Below is a small trained network, with its code and all its weights. Each question gives an input and a class and asks what happens when units are switched off, that is, made to give their printed mean instead of their output.

import numpy as np


def w(rows, s, z=0):
    codes = np.array(rows[::2]) - 128.0
    scale = np.full(codes.shape[1], s)
    scale[-1] = z or s
    return codes * scale


def norm(h):
    return h / np.sqrt((h * h).mean(-1, keepdims=True) + 1e-5)


def f(y):
    return y / 2 * (1 + np.tanh(0.7978845608 * (y + 0.044715 * y**3)))


def log_softmax(a):
    a = a - a.max(-1, keepdims=True)
    return a - np.log(np.exp(a).sum(-1, keepdims=True))


def net(x, mask):
    res = np.array(x, float).reshape(1, 7) / 4 @ E
    u = 0
    for l in range(4):
        y = f(norm(res) @ A[l][:, :-1].T + A[l][:, -1])
        res = res + np.where(mask[u : u + 4], y, B[l][:, -1]) @ B[l][:, :-1]
        u += 4
    return log_softmax(norm(res)[-1] @ U[:, :-1].T + U[:, -1])


A, B = {}, {}
E = w([
[151,93,65,205,166,165,119,69,117,139,115,78],'x0',
[237,107,81,159,154,69,172,140,231,137,156,195],'x1',
[192,107,68,195,184,156,57,215,184,108,93,129],'x2',
[146,195,101,27,75,94,129,146,183,71,38,246],'x3',
[156,57,194,183,254,187,127,195,186,199,153,57],'x4',
[77,59,160,159,67,134,124,232,177,66,69,67],'x5',
[106,134,207,109,189,178,97,141,104,200,114,83],'x6',
],0.00078)
A[0] = w([
[77,168,100,36,24,112,98,133,89,70,26,155,94],'L0N1',
[133,79,91,146,96,93,171,221,239,73,79,150,84],'L0N2',
[156,251,95,41,133,73,50,130,67,121,170,249,85],'L0N3',
[56,218,191,90,120,153,163,30,19,181,175,68,9],'L0N4',
],0.0019,0.0014)
B[0] = w([
[148,231,99,114,144,193,148,54,110,49,76,159,248],'L0N1',
[205,126,199,185,196,188,3,164,170,84,47,114,168],'L0N2',
[71,93,148,185,151,225,142,94,75,179,115,32,224],'L0N3',
[209,45,151,153,158,103,71,228,248,100,127,149,197],'L0N4',
],0.0015,0.0014)
A[1] = w([
[110,79,179,133,73,87,231,109,196,66,93,97,120],'L1N1',
[86,61,158,217,148,178,82,123,80,122,117,7,119],'L1N2',
[125,135,128,124,123,131,113,128,116,140,121,129,129],'L1N3',
[220,197,28,163,157,106,124,134,213,104,84,217,2],'L1N4',
],0.002,0.0006)
B[1] = w([
[143,174,92,179,116,138,123,169,37,185,87,81,143],'L1N1',
[81,157,32,208,97,150,112,159,25,198,97,61,253],'L1N2',
[122,124,126,139,150,132,142,114,149,109,137,123,131],'L1N3',
[93,7,134,225,44,56,133,169,127,142,217,39,190],'L1N4',
],0.0015,0.0012)
A[2] = w([
[189,79,44,193,73,56,158,137,185,98,127,168,2],'L2N1',
[73,177,69,80,8,98,129,79,97,23,56,158,111],'L2N2',
[88,211,179,4,152,151,151,170,106,152,85,113,6],'L2N3',
[166,71,142,187,209,150,119,156,120,203,153,63,131],'L2N4',
],0.0022,0.00092)
B[2] = w([
[130,70,79,162,228,151,53,141,109,145,191,89,140],'L2N1',
[128,249,160,77,254,225,184,68,108,164,116,167,255],'L2N2',
[41,84,96,101,139,156,144,95,130,123,218,156,156],'L2N3',
[66,200,93,115,74,171,127,108,102,104,61,148,235],'L2N4',
],0.002)
A[3] = w([
[183,173,62,191,140,149,131,160,173,84,33,124,2],'L3N1',
[233,105,29,179,154,62,130,4,145,137,176,175,193],'L3N2',
[95,71,182,70,192,168,42,223,163,144,69,96,24],'L3N3',
[194,148,79,154,159,110,154,25,119,175,159,149,172],'L3N4',
],0.0022,0.00046)
B[3] = w([
[166,106,227,106,175,114,81,169,146,211,133,115,196],'L3N1',
[6,200,124,84,121,231,132,97,40,84,99,116,250],'L3N2',
[195,195,97,111,159,110,169,25,128,81,131,204,189],'L3N3',
[58,187,186,73,119,186,136,131,108,76,67,138,241],'L3N4',
],0.0019,0.0011)
U = w([
[140,85,180,63,142,74,172,102,187,189,193,185,113],'0',
[101,112,85,202,140,166,81,145,78,183,101,51,145],'1',
[115,62,151,135,24,20,186,160,111,136,161,96,108],'2',
[154,48,66,158,134,83,90,141,163,66,212,149,104],'3',
[226,74,46,54,41,2,117,54,134,122,119,134,3],'4',
[255,114,164,150,164,87,85,195,234,89,69,170,133],'5',
[77,221,137,48,145,186,176,41,87,90,111,177,151],'6',
],0.0069,0.011)

Each question gives the input, the list of numbers given to net, and the class t.
The units are the neurons (one row each of A and B). Each row of codes is followed by its name. A weight is (code - 128) times the scale printed after its matrix; where a second scale follows, it is the last column's (A, B and U).
mask holds one flag per neuron, layer by layer. A switched-off neuron (its flag False) gives its mean, the last column of its row in B, instead of its output. The means were averaged over made-up inputs and are rounded, as every weight is.
A unit's drop is (log p(t) with every unit on - log p(t) with that unit switched off) / (log p(t) with every unit on - log p(t) with every unit switched off).
The circuit of an input: a set's keep is (log p(t) with only the set's units on - log p(t) with every unit switched off) / (log p(t) with every unit on - log p(t) with every unit switched off). Starting from the 12 units with the biggest drops (on a tie, the unit counted first), units are removed one at a time, each time the one whose removal leaves the highest keep (on an exact tie, the one counted first), for as long as the keep stays at least 0.8.
circuit, biggest first: the units of the circuit, biggest drop first
top k neurons: the k neurons with the biggest drops, biggest first
k most important neurons of layer l: the k neurons of layer l with the biggest drops, biggest first
drop of u: that unit's drop, to one decimal
input [1,-5,-1,7,5,8,-2], class 5: top 2 neurons => L0N2; L3N2
input [3,4,7,7,-2,-1,-8], class 1: circuit, biggest first => L2N1; L1N4; L3N2
input [2,7,5,4,0,-2,-1], class 3: top 2 neurons => L1N4; L2N1
input [-5,-4,-3,1,1,-4,4], class 0: circuit, biggest first => L0N4; L3N2; L2N2
input [-8,3,-2,4,1,-1,5], class 0: top 3 neurons => L3N2; L2N4; L2N2
input [-8,6,4,-8,-4,4,6], class 5: circuit, biggest first => L3N2; L3N3
input [-1,-1,-6,-5,-1,3,-5], class 2: circuit, biggest first => L0N4; L3N2
input [-4,-2,-5,0,5,2,0], class 0: top neuron => L0N3
input [-5,-4,-7,-6,-5,-2,3], class 2: 3 most important neurons of layer 2 => L2N2; L2N4; L2N1
input [5,-7,3,8,6,2,-2], class 5: top 2 neurons => L3N2; L0N3
input [-5,7,-5,-5,3,1,-1], class 2: 2 most important neurons of layer 0 => L0N4; L0N1
input [-7,-7,-7,1,6,3,5], class 0: 2 most important neurons of layer 3 => L3N2; L3N4
input [-2,2,1,7,4,-4,-8], class 3: 2 most important neurons of layer 1 => L1N4; L1N2
input [-7,1,-6,8,5,-8,4], class 0: most important neuron of layer 1 => L1N2
input [7,5,-7,7,2,6,4], class 5: drop of L0N2 => 0.4
input [6,6,5,3,-6,3,-1], class 1: drop of L2N1 => 0.7
input [-3,-1,1,4,4,6,1], class 5: drop of L0N2 => 0.2
